Here is a tiny trained network, its code and every weight. The questions are about switching its units off for an input and a class, where a switched-off unit gives its printed mean instead of its output.

import numpy as np


def w(rows, s, z=0):
    codes = np.array(rows[::2]) - 128.0
    scale = np.full(codes.shape[1], s)
    scale[-1] = z or s
    return codes * scale


def f(y):
    return np.maximum(y, 0)


def log_softmax(a):
    a = a - a.max(-1, keepdims=True)
    return a - np.log(np.exp(a).sum(-1, keepdims=True))


def net(x, mask):
    res = np.array(x, float).reshape(1, 5) / 4 @ E
    y = f(res @ A[0][:, :-1].T + A[0][:, -1])
    res = res + np.where(mask, y, B[0][:, -1]) @ B[0][:, :-1]
    return log_softmax(res[-1] @ U[:, :-1].T + U[:, -1])


A, B = {}, {}
E = w([
[107,77,132,73,151],'x0',
[155,204,83,88,143],'x1',
[96,84,135,104,49],'x2',
[134,254,228,115,117],'x3',
[121,136,184,78,194],'x4',
],0.0072)
A[0] = w([
[114,192,254,134,159,143],'N0',
[123,136,163,146,150,201],'N1',
[208,172,131,138,171,254],'N2',
[101,93,173,49,238,157],'N3',
[152,146,103,53,107,204],'N4',
[82,50,127,133,76,207],'N5',
[96,54,55,170,94,170],'N6',
[165,81,21,209,115,190],'N7',
[196,176,68,142,171,242],'N8',
[108,179,104,57,51,164],'N9',
[135,137,136,147,63,210],'N10',
[74,31,137,104,55,191],'N11',
],0.0092,0.0043)
B[0] = w([
[216,166,87,175,50,231],'N0',
[172,143,69,115,76,179],'N1',
[114,150,84,100,87,226],'N2',
[104,31,39,89,194,210],'N3',
[108,161,94,19,118,183],'N4',
[237,130,163,138,81,236],'N5',
[239,119,142,233,132,247],'N6',
[109,89,2,193,134,253],'N7',
[114,155,115,78,109,221],'N8',
[92,146,118,30,133,184],'N9',
[98,171,128,40,94,194],'N10',
[230,171,217,125,68,246],'N11',
],0.0086,0.0072)
U = w([
[193,123,101,254,95,147],'0',
[140,68,158,95,207,70],'1',
[46,128,210,180,156,33],'2',
[173,195,194,93,44,225],'3',
[79,145,126,197,125,5],'4',
[43,117,58,54,158,253],'5',
[147,71,218,154,127,6],'6',
],0.0099,0.003)

Each question gives the input, the list of numbers given to net, and the class t.
The units are the neurons (one row each of A and B). Each row of codes is followed by its name. A weight is (code - 128) times the scale printed after its matrix; where a second scale follows, it is the last column's (A, B and U).
mask holds one flag per neuron, in row order. A switched-off neuron (its flag False) gives its mean, the last column of its row in B, instead of its output. The means were averaged over made-up inputs and are rounded, as every weight is.
A unit's drop is (log p(t) with every unit on - log p(t) with that unit switched off) / (log p(t) with every unit on - log p(t) with every unit switched off).
The circuit of an input: a set's keep is (log p(t) with only the set's units on - log p(t) with every unit switched off) / (log p(t) with every unit on - log p(t) with every unit switched off). Starting from all 12 units, units are removed one at a time, each time the one whose removal leaves the highest keep (on an exact tie, the one counted first), for as long as the keep stays at least 0.8.
circuit, biggest first: the units of the circuit, biggest drop first
k most important neurons: the k neurons with the biggest drops, biggest first
drop of u: that unit's drop, to one decimal
input [4,0,1,-1,1], class 1: most important neuron -> N0
input [-1,-7,-4,7,7], class 0: circuit, biggest first -> N0, N3
input [-6,-1,-5,5,-8], class 3: circuit, biggest first -> N6, N10
input [-3,-6,-4,-4,8], class 1: circuit, biggest first -> N3, N7
input [-3,8,-1,2,-2], class 5: 3 most important neurons -> N11, N5, N6
input [4,-3,5,-8,7], class 0: 2 most important neurons -> N6, N5
input [4,-1,-4,-7,6], class 1: 2 most important neurons -> N3, N0
input [2,-1,-7,3,7], class 5: drop of N1 -> 0.0
input [-4,5,4,-7,7], class 1: drop of N0 -> 0.7
input [5,2,-4,3,-2], class 5: drop of N5 -> 0.2
